Here is a tiny trained network, its code and every weight. The questions are about switching its units off for an input and a class, where a switched-off unit gives its printed mean instead of its output.

import numpy as np


def w(rows, s, z=0):
    codes = np.array(rows[::2]) - 128.0
    scale = np.full(codes.shape[1], s)
    scale[-1] = z or s
    return codes * scale


def norm(h):
    return h / np.sqrt((h * h).mean(-1, keepdims=True) + 1e-5)


def f(y):
    return y / 2 * (1 + np.tanh(0.7978845608 * (y + 0.044715 * y**3)))


def log_softmax(a):
    a = a - a.max(-1, keepdims=True)
    return a - np.log(np.exp(a).sum(-1, keepdims=True))


def net(x, mask):
    res = np.array(x, float).reshape(1, 8) / 4 @ E
    u = 0
    for l in range(3):
        y = f(norm(res) @ A[l][:, :-1].T + A[l][:, -1])
        res = res + np.where(mask[u : u + 4], y, B[l][:, -1]) @ B[l][:, :-1]
        u += 4
    return log_softmax(norm(res)[-1] @ U[:, :-1].T + U[:, -1])


A, B = {}, {}
E = w([
[100,116,65],'x0',
[232,76,171],'x1',
[132,129,46],'x2',
[88,122,120],'x3',
[151,42,128],'x4',
[138,254,124],'x5',
[101,55,75],'x6',
[116,115,154],'x7',
],0.0063)
A[0] = w([
[110,99,166,97],'L0N1',
[249,189,128,223],'L0N2',
[51,145,210,248],'L0N3',
[177,161,148,9],'L0N4',
],0.013,0.0018)
B[0] = w([
[157,91,1,141],'L0N1',
[221,213,153,255],'L0N2',
[217,182,49,210],'L0N3',
[216,123,121,152],'L0N4',
],0.0099,0.006)
A[1] = w([
[19,245,33,47],'L1N1',
[122,145,167,7],'L1N2',
[53,46,175,171],'L1N3',
[112,149,2,142],'L1N4',
],0.0075,0.0018)
B[1] = w([
[23,172,253,253],'L1N1',
[120,61,75,98],'L1N2',
[193,218,50,146],'L1N3',
[66,219,141,243],'L1N4',
],0.0064,0.0033)
A[2] = w([
[209,179,106,219],'L2N1',
[1,196,174,6],'L2N2',
[55,44,190,56],'L2N3',
[41,170,123,73],'L2N4',
],0.0086,0.0022)
B[2] = w([
[123,163,63,255],'L2N1',
[149,170,48,193],'L2N2',
[244,37,191,121],'L2N3',
[117,158,152,164],'L2N4',
],0.011,0.0054)
U = w([
[191,232,126,194],'0',
[158,5,120,141],'1',
[64,164,124,147],'2',
[134,87,155,3],'3',
],0.016,0.0052)

Each question gives the input, the list of numbers given to net, and the class t.
The units are the neurons (one row each of A and B). Each row of codes is followed by its name. A weight is (code - 128) times the scale printed after its matrix; where a second scale follows, it is the last column's (A, B and U).
mask holds one flag per neuron, layer by layer. A switched-off neuron (its flag False) gives its mean, the last column of its row in B, instead of its output. The means were averaged over made-up inputs and are rounded, as every weight is.
A unit's drop is (log p(t) with every unit on - log p(t) with that unit switched off) / (log p(t) with every unit on - log p(t) with every unit switched off).
The circuit of an input: a set's keep is (log p(t) with only the set's units on - log p(t) with every unit switched off) / (log p(t) with every unit on - log p(t) with every unit switched off). Starting from all 12 units, units are removed one at a time, each time the one whose removal leaves the highest keep (on an exact tie, the one counted first), for as long as the keep stays at least 0.8.
circuit, biggest first: the units of the circuit, biggest drop first
top k neurons: the k neurons with the biggest drops, biggest first
top k neurons in layer l: the k neurons of layer l with the biggest drops, biggest first
drop of u: that unit's drop, to one decimal
input [4,0,3,-2,1,3,7,2], class 2: top neuron	[L0N2]
input [-3,5,4,-2,-6,-4,4,1], class 1: top 2 neurons in layer 1	[L1N4 L1N3]
input [8,1,3,-6,8,2,3,0], class 1: circuit, biggest first	[L0N2 L0N3]
input [4,-3,-1,6,-2,-8,5,-4], class 1: circuit, biggest first	[L0N3 L2N3]
input [1,4,-1,8,-7,-5,6,-8], class 2: top 2 neurons	[L1N3 L0N4]
input [4,-7,2,-4,3,6,2,7], class 2: circuit, biggest first	[L0N2 L1N1]
input [1,-2,-1,-6,0,-3,2,-8], class 2: circuit, biggest first	[L0N2 L0N4]
input [7,-4,8,-3,1,8,7,4], class 2: top 2 neurons	[L0N2 L0N3]
input [-5,2,-1,0,0,-8,-5,-8], class 1: top 2 neurons	[L1N4 L0N3]
input [-7,0,6,3,-2,-5,1,2], class 1: top 3 neurons in layer 0	[L0N2 L0N3 L0N1]
input [-3,-4,-2,-1,0,-6,3,-5], class 1: top 2 neurons	[L0N2 L1N1]
input [-1,5,0,4,2,0,3,1], class 1: top 2 neurons in layer 0	[L0N3 L0N2]
input [6,-7,7,4,7,5,-8,-2], class 2: top 2 neurons in layer 0	[L0N2 L0N3]
input [2,-3,5,1,8,6,6,-6], class 2: top neuron in layer 2	[L2N1]
input [5,0,6,6,-4,-8,-6,-3], class 2: drop of L0N2	0.1
input [1,1,5,8,-1,5,3,-3], class 2: drop of L0N3	0.2
input [0,-3,6,-7,3,-1,1,2], class 2: drop of L0N1	-0.1
